[ 274    8 -358 -143 -460  216  206  212  -47 -230  -54  -17 -126 -107
  617 -282   -3  250 -160  331 -253  238  156 -274 -187 -319  148  -93
  209   33   74  289]
5
[ 402  -53 -213 -147 -223   89  182   42 -258 -384  235 -371  103 -170
  190 -389   62   74  334  617 -245  198  430 -305 -171 -399  -88 -268
  146  238 -121  469]
4
[ -38  -29  -51   33  204  122 -209   -9  525  252 -177 -230 -142 -127
  179    5   17 -340  -14 -140  490  312  140 -262  110 -430   90 -136
   78   46 -411  328]
2
[-237  447    6  136  200  381   47 -313 -109 -114  103  -15 -170 -254
 -108   77  -22  168 -230  -73  143   89  -43  199   35 -365 -324  348
   45   14  -83  141]
3
[ 249 -130  -67 -285 -167  255 -126 -133  -54   20  -44  374   72  127
   14  -86 -126  -89  268 -212  -45   94  -82   56  151  400  258 -576
  -15 -303  119   25]
2
[ 580  222   95 -248 -192   91    6  132  253   38  -28   26  180   -8
   59 -121 -152 -202 -111  -83  -77 -226  199 -380  433   85 -111 -308
  313  157 -162  349]
4
[ -43  -39 -197   36 -187  199 -147  -33  -62  124  -85   51   -1  -81
  230 -240   20 -150   82  513   19  170   62   25   -7   56  175  196
  -98 -273  143 -123]
6
[  27  -36 -200 -197  111 -127   35  160  439  122 -196 -181   56 -122
  197  137 -142 -252  105  159  241   53   47 -214  163 -433   67 -346
  164 -116 -124  226]
6
[  37  217 -189   63 -328  364  598 -260 -469 -231  170  -17  170   -4
  298  -95  186  209   12  748   79  142 -163  249 -126 -241 -318  502
   22 -174  -63 -147]
10
[ 383 -178   77 -109 -306   37  162   88  -65 -241  121  116  372   62
  119   65   70  282   78  113 -292 -245 -155 -273  325 -138 -315 -288
  164  288  -26   64]
8
[ 227  -19 -118 -325 -278  110  508  337   39   24   33 -127 -217   76
  250 -182  229  129  -34  126 -145  150 -106 -211  -64 -589  138 -256
  227  248 -268  139]
1
[ 440 -236 -114 -158 -464  850  315 -326 -168 -163 -158  146  333 -161
  391 -269   41  550  112 -147 -506  -19  -49 -182   49 -546   -5  -84
  580 -720  280  271]
9
[-623  360  126  -56  130  342 -339 -126  -84  -95  266 -179 -122 -281
 -136  179   -3   67 -116  204  234  267  133   83    7 -123 -137  530
 -180  -26 -182  -49]
4
[ 673  -35  137  229 -152  124  426 -309  -30 -414  206  247  402 -181
  -16    3  106   38  -99  278 -193  -29  -77 -218   46 -354 -372 -149
  442  446 -251  543]
10
[ -65 -164   11  -93  163  429 -332 -291  267   46 -318  -11 -207 -186
   16   57 -132 -264  339 -107  301  398  172 -217  232 -246  119 -158
  152  229 -137  360]
2
[-300  144 -206 -255   82  412   39  120 -349 -293  239 -139  -29 -105
  156  397  -22  146  119  523 -110  180  251   54  -77  -95   64  497
  -68  268  197 -128]
8
[  16  310 -386 -247 -345   11  168  154 -430 -157 -102  -36 -145   53
  310 -115 -162  320  -23  200 -135   12   62  253 -163  424  118   -3
   38 -254  229  -60]
7
[ 270   92   -5  183   43   76  126 -186  217   38   18  215  -70  -64
  218 -411  -92 -379 -246  179  177  108  -75   37 -137  144  163  185
  197  -36  -15  153]
9
[-395 -219  119   93   75  219 -240  -39   96 -214   64  104 -210  -64
   82  327  -36  142  -30 -211  -81   97   88   92  144 -223  -93  567
   -5   32  246  -70]
0
[  72    4 -132  166  149  167 -192   -6  392  305 -292  109 -415  -85
   49  112 -106 -277   35 -331  120  264  200 -175   87 -274  235 -211
   64   32  -65  276]
3
[ -30 -323  163  270  -68  428 -328  -61  556   52 -401   22 -174 -187
   96  262  -72   61 -283 -442  252  436  388 -367  335 -668   88 -227
  171 -194  -87  538]
9
[ 541   15  -74 -319 -186   83  344  115   18 -160  212  -92  271  129
  273 -255   15    3   10   91 -144 -300   59 -132  250  -65 -199 -365
  223  155  -35   85]
4
[-594  148  -13  -65 -213  560   93   71 -122 -105  145 -161  103 -229
   -5  343   91  440   40  385  -62  149  -16 -108  -43 -512   16  118
 -167 -230   21 -248]
4
[ 413  311 -167  102 -399 -111  383  177  -82 -112  -86 -138   72   -6
   64  -34   36   52 -122  793 -228 -117  217 -132  195  -91 -137 -338
   96  178   51  294]
6
[-102 -370  -10   59  -38  -18 -363   83  335   -3 -385  -92 -180 -188
   33   -8 -133  163  104 -411  140  104   72 -116  124 -459   71 -218
  205  -55  -60  425]
7
[ 557  -97 -129 -161 -226   95  560  208   17 -534  218 -193   79  132
  396  -35   10  200 -107  164 -223 -204   45 -191 -115 -445 -118   91
  357  357 -176  394]
5
[-117 -118 -154  129 -274  107  296 -193 -335 -179  147  325  143  -36
  405   34   32  159 -100  347  164  321 -306  163 -116 -404 -445  574
  -16 -281   86 -277]
9
[-157   35  168    2 -117  427 -229  -34  307  179   56  -58    9 -187
 -160  -66  110   80    4  389 -162  -35   26 -119  175 -272  256 -390
  -10 -316   16  122]
4
[ 604   39  -92   38 -407  -55  493 -113 -211 -224   28  303  303   18
  124  -76  -14   40  -29  252 -248  -36  -87 -173  -15   80 -104 -461
  343  105   20  173]
8
[-603  130 -115  110  -10  155  -73  173  -80   39   72 -115  -67 -225
  138    3    9  -19 -115  290  340  211   44   96  -41 -471 -226  760
 -352  -92   99 -340]
4
[-107  463   67  534    3  215 -161  -89  538  235 -245 -319   10 -312
 -273 -234 -172 -498  -48  218  488   39  388 -226  284 -220   76 -224
  -45  100 -226  499]
5
[ 171  -73 -129   -6 -261  352  197  116 -156  -42  138  388  -13 -161
  293 -349  102  150  -54  126 -249  400 -126 -170 -210 -461   -3  318
  -59 -178  146   -7]
9
[ -89 -391   10 -163  -48  113 -402 -167  202   70 -141  -33  267 -122
  155   43 -254 -236  223 -500  239  179  159 -377  150 -204  102 -109
  293 -429  -83  109]
8
[ 165 -146  199   22   10  161 -237 -180  362   67 -238  147  116 -234
 -205   87 -195 -121    1 -390  329  175   76 -328  341 -519 -219 -417
  186 -124 -282  439]
4
[ 332   21 -263 -122  -53  368   -7   21 -169 -108  157  105  215   15
  314   13 -260 -135   51  353 -147  -19  275  -63   13  109  112  230
   98 -231  287   98]
9
[  69 -372  -55  -46  277  355 -457 -168   89 -133   69  168  163 -232
   78  187 -166 -107   76 -454  209  240  101 -250  134 -535 -225  295
   70  214 -197  268]
6
[ -69   82  -54   46  120  -19  189  -33 -180 -286  323  295  -91  -32
  124  352   14  -25 -314  212  114  141 -303  229 -212 -162 -212  516
   -7  278 -177  -39]
1
[-201   62   74 -113    3  111 -206 -112  -81 -137  194  134  144 -165
   24  589   18  372 -347   21  -78   94 -116  -16  -51 -126 -140  181
  151 -168 -154   77]
10
[ 711    9  -95  -10 -364  -44  357   79 -114 -121  -21  178  253  -45
  132 -218 -113   80  -15   86 -406 -129   63 -402   95 -272 -219 -266
  357  177   78  375]
10
[-252  163  -24   56 -203   47   58 -162   21 -125  114 -172 -107  -84
  230  -70  200   48  151  409   56  135 -103  139   77 -112 -141  183
   60 -154 -167   10]
3
[-119 -465 -218 -538 -370  541 -363  -32 -348  -70   54  344  217 -144
  396  -61  -42  228   46 -112 -299  285  -60 -260  -83 -179  261  100
   34 -499  314 -219]
8
[  38   24  -88   19 -284  417 -135   33  259  -12 -102   -3   82 -188
  248 -176  -29  151  250  -55 -241   15   47 -213  150 -254  107  -86
  106 -425   81  261]
5
[ 122  379 -272  -89  -83  286   40  -75 -119 -133  161  181 -246 -105
  174 -152 -171 -414  -88  562   34  304  203  153  -66   84  177  228
    6    9   86  284]
7
[  23  144 -123 -258   25  183 -229 -234  -63  287 -250  -84   34 -273
 -128  292    7  145   80   36   29  253   85 -198  -21 -233   10 -321
  231 -204 -285  338]
10
[ -89  528  -32  482  -31  119  361 -196 -309  -47  130  434  173 -283
 -245  176  -29   84 -215  213  177  216  -57  326  -71 -142 -423  367
  -17  -74  109  -91]
0
[-183  560  -12  321 -166  255  598 -279 -334 -148  162    0 -120  -98
 -102   34   69  183 -131  735  -10  236  -69  264 -205 -288 -196  201
   88 -182   76  -28]
2
[ 416 -201  -98  -82 -342  392   91 -155 -324 -281  213   67  242   -6
  214  -78  -38  475 -109   31 -321    8  128 -166 -101 -344  -86  -88
  373 -338  -15  283]
0
[ 184  -59 -346  270 -505 -165  425  518   19  112 -119 -163   46   44
  284 -201  -55  134   23  899 -125 -252  -15  -95 -281 -424  242  -10
   18 -330  177  -32]
4
[-196  253 -226  246  -62  210  178  -95 -207 -212   87 -197  -40 -163
  158   79   37  128  194  622  -41  144  258  137  -52  -93 -130  275
  -33  128  149   31]
0
[ -39  -12   28  140 -102  225  239 -178 -330 -310  219   74  126  -25
 -100  156  139  223  -82  333   45  154  -21  189 -122 -312 -310  214
 -140    0  -39  -44]
5
[-145 -165 -218 -335  367  177 -601 -161   -1  -20 -154 -307 -412 -131
  146   33 -384 -231  245 -215  176  467  603 -281  -14 -123  222  -64
  138  180   24  383]
8
[-189  462  -25  128  127  267  493 -291 -356 -309  265   49 -285  -39
  -19  163   50  241 -347  337  173  190  -81  448 -186 -211 -353  611
   65  256  -61  -55]
0
[-156  183  -67  -65  -64  311 -143 -121  -27  -43  -49   25  128 -174
  162 -130  -74 -136 -189  390  241  127   34   33   43  198  119  112
  -95 -269  109  -34]
2
[  60  -91 -134 -143  128   41 -181  -13  212  153 -309  -28  -24 -127
  269   73 -190 -186   46 -327  417  244  103  -88  208 -330 -130   37
  243 -306 -180  241]
1
[ 155 -301 -159   55 -242  368   -3  -61  136  154 -266  208   80  -52
  450 -405   16 -200  -29 -174  152  141   31 -107   18  -74  148  121
  -34 -443  179 -191]
4
[-248  206   47   33  152  227 -393 -490 -214  -75  -23 -271  -13 -238
  -11  -73  113  241  430    1 -136  160  155  108  100  324 -260   74
  102  -36   15   85]
2
[ 396  255 -235 -245 -317  471  305  -69 -264 -324 -152   99 -180   33
  446  -72 -184  486 -329  121 -302  -76  -36  -11  -89  118  107    7
  404  -60  178  271]
2
[  66 -305 -102 -242  -55  415   40 -154   51  -74  -47  289   43  -53
  229    7  -63  -41 -275 -452  128   94 -173   12  -65 -501   98  149
  101 -648   57   30]
3
[ 423 -115  -90  200   39  -25  221  157   47 -244   85  -67   47  -32
  157  -84   44   28 -117  135 -121  -55  170 -132    9 -278  -97 -269
   89  419  -39  340]
1
[ -59 -115 -110 -318   93   -3 -221 -122  274  294 -136   27 -145 -169
  157   53   42 -271  114  -67  329  359  -53  -98  -32 -276   94 -211
  211  -88 -350  120]
4
[-124  436  193  388 -342  374   75 -350  -19   11  162  170  152 -266
 -273   16  143  127 -126  384   76  230  -63   22  227 -418 -373 -117
   86  -67 -229  222]
5
[-186 -505 -164 -270   69 -167 -388  188  258  320 -327 -109  133 -192
  180  212  -99  103  103 -321  241  174  -30 -361  -72 -659   37  -86
  103 -549 -139   27]
0
[-351  173  105  118  226  557 -220 -601 -309 -182  400 -210  -45 -175
  -57   -6   92  148 -120   10  -22  219  212  251 -132 -135 -212  620
   98 -192  -12   74]
9
[ 189  239    6  -94 -212  359   75 -198 -420 -296  319    5  169 -103
 -159 -117   53  185 -157  103 -208 -122   82   -2  -14   39  -86  -39
  149  282  -97  183]
3
[-344  424  186  169   68  413  184 -416  -51 -211  452  115  234 -318
 -163  -21   68  -13 -378  -44  252  172 -129  137  -27 -365 -367  207
  -55 -230 -171  -57]
4
[ 177   49  -98  185 -195 -282  158  525  193    0  280 -182  243  -19
  110  -59  100 -288  -69  335   -2  -49  186 -344   25 -209   74 -264
 -103  368 -235  130]
1
[  67 -146  100 -118  263  534  -74 -123  224  -75   13   62 -100   -7
  -39  367 -181  -49 -152   69  123   41   -6  -99  139 -456  143  -66
  157  -73 -146  288]
1
[ 337 -358 -195 -176 -471  212  559  202 -288 -240  188    1  345  144
  382   59   88  332 -193  322 -207  -68  -47 -295 -206 -606  -42   67
  207 -130  -11 -123]
0
[ 150  225 -302 -149 -328 -171   50   49  -66   64 -127   72 -242 -118
  117  -20  -77 -211  -56  280  125  296   83 -104  -73 -133  113 -289
  195  116 -220  357]
3
[-105  562  -79  235 -210  177  382  -89 -377 -191  148   95 -105 -166
 -107  253   47  148 -452  652   65  286   53  236 -132 -353 -321  418
  -43 -116  -52  126]
7
[-209  555  255  384  264 -452   99  110  345   85   40  -43 -382 -111
 -360  -46   23 -151  -38   23  240  -26 -150  166  232  -92 -382   94
 -121  492 -225  123]
3
[ 392 -222 -155 -323 -150  475   13   14 -247 -168   44  101  -14  -41
  309   20  108  380  299 -276 -621  117  174 -332  -29 -131   89 -108
  331  222  106   87]
3
